Below is a small trained network, with its code and all its weights. Each question gives an input and a class and asks what happens when units are switched off, that is, made to give their printed mean instead of their output.

import numpy as np


def w(rows, s, z=0):
    codes = np.array(rows[::2]) - 128.0
    scale = np.full(codes.shape[1], s)
    scale[-1] = z or s
    return codes * scale


def f(y):
    return y / 2 * (1 + np.tanh(0.7978845608 * (y + 0.044715 * y**3)))


def log_softmax(a):
    a = a - a.max(-1, keepdims=True)
    return a - np.log(np.exp(a).sum(-1, keepdims=True))


def net(x, mask):
    res = np.array(x, float).reshape(1, 6) / 4 @ E
    y = f(res @ A[0][:, :-1].T + A[0][:, -1])
    res = res + np.where(mask, y, B[0][:, -1]) @ B[0][:, :-1]
    return log_softmax(res[-1] @ U[:, :-1].T + U[:, -1])


A, B = {}, {}
E = w([
[170,147,150,122,111,118,124,89,125,129],'x0',
[138,108,166,123,153,104,98,67,135,142],'x1',
[236,99,250,195,216,150,193,198,248,165],'x2',
[146,100,159,117,127,123,105,103,121,130],'x3',
[222,88,63,3,107,38,87,228,195,223],'x4',
[117,132,115,162,145,146,87,131,134,159],'x5',
],0.006)
A[0] = w([
[51,135,67,93,90,90,50,89,63,98,180],'N1',
[170,118,253,197,160,144,198,194,192,163,122],'N2',
[114,167,111,137,120,145,126,142,137,150,153],'N3',
[74,137,215,206,130,248,174,77,78,54,79],'N4',
[166,138,195,180,201,135,188,180,227,131,129],'N5',
[165,116,97,40,92,66,86,183,182,179,9],'N6',
[76,155,170,210,129,168,144,72,109,37,83],'N7',
[85,146,73,86,75,103,94,90,78,106,187],'N8',
[145,103,164,186,149,117,166,159,198,141,153],'N9',
],0.0056,0.0013)
B[0] = w([
[31,156,217,102,97,189,205,82,33,174,227],'N1',
[46,159,176,126,76,239,219,74,70,189,253],'N2',
[117,147,155,87,115,125,110,128,107,129,134],'N3',
[206,94,49,169,181,87,70,211,214,27,253],'N4',
[85,187,166,95,37,174,182,86,61,160,239],'N5',
[202,58,58,173,219,60,83,237,228,77,221],'N6',
[242,47,51,196,205,18,120,217,255,60,218],'N7',
[57,146,154,115,71,166,210,60,81,184,203],'N8',
[47,141,158,122,97,196,89,55,53,173,189],'N9',
],0.0047,0.0061)
U = w([
[30,182,240,101,72,189,196,68,5,174,254],'0',
[222,78,68,123,216,7,87,233,254,49,2],'1',
],0.0059,0.00055)

Each question gives the input, the list of numbers given to net, and the class t.
The units are the neurons (one row each of A and B). Each row of codes is followed by its name. A weight is (code - 128) times the scale printed after its matrix; where a second scale follows, it is the last column's (A, B and U).
mask holds one flag per neuron, in row order. A switched-off neuron (its flag False) gives its mean, the last column of its row in B, instead of its output. The means were averaged over made-up inputs and are rounded, as every weight is.
A unit's drop is (log p(t) with every unit on - log p(t) with that unit switched off) / (log p(t) with every unit on - log p(t) with every unit switched off).
The circuit of an input: a set's keep is (log p(t) with only the set's units on - log p(t) with every unit switched off) / (log p(t) with every unit on - log p(t) with every unit switched off). Starting from all 9 units, units are removed one at a time, each time the one whose removal leaves the highest keep (on an exact tie, the one counted first), for as long as the keep stays at least 0.8.
units of the circuit, in order: the units of the circuit, biggest drop first
k most important neurons: the k neurons with the biggest drops, biggest first
drop of u: that unit's drop, to one decimal
input [4,1,5,7,-6,3], class 1: units of the circuit, in order	(N4)
input [3,-7,-4,-2,-5,1], class 1: units of the circuit, in order	(N7; N4)
input [-7,4,-2,-5,-3,-2], class 1: units of the circuit, in order	(N2; N5)
input [-8,2,-7,-1,-8,7], class 1: 2 most important neurons	(N7; N4)
input [-4,-1,3,1,-4,1], class 1: 4 most important neurons	(N4; N1; N7; N8)
input [-3,-8,8,-7,6,-2], class 0: 2 most important neurons	(N2; N5)
input [-5,6,8,1,8,3], class 0: 3 most important neurons	(N2; N5; N9)
input [0,-4,-3,3,-4,1], class 1: 2 most important neurons	(N2; N7)
input [7,-6,4,1,-6,8], class 1: 2 most important neurons	(N4; N7)
input [6,-3,4,-6,4,-1], class 0: drop of N9	0.1
input [0,-2,-4,7,-8,8], class 1: drop of N7	0.2
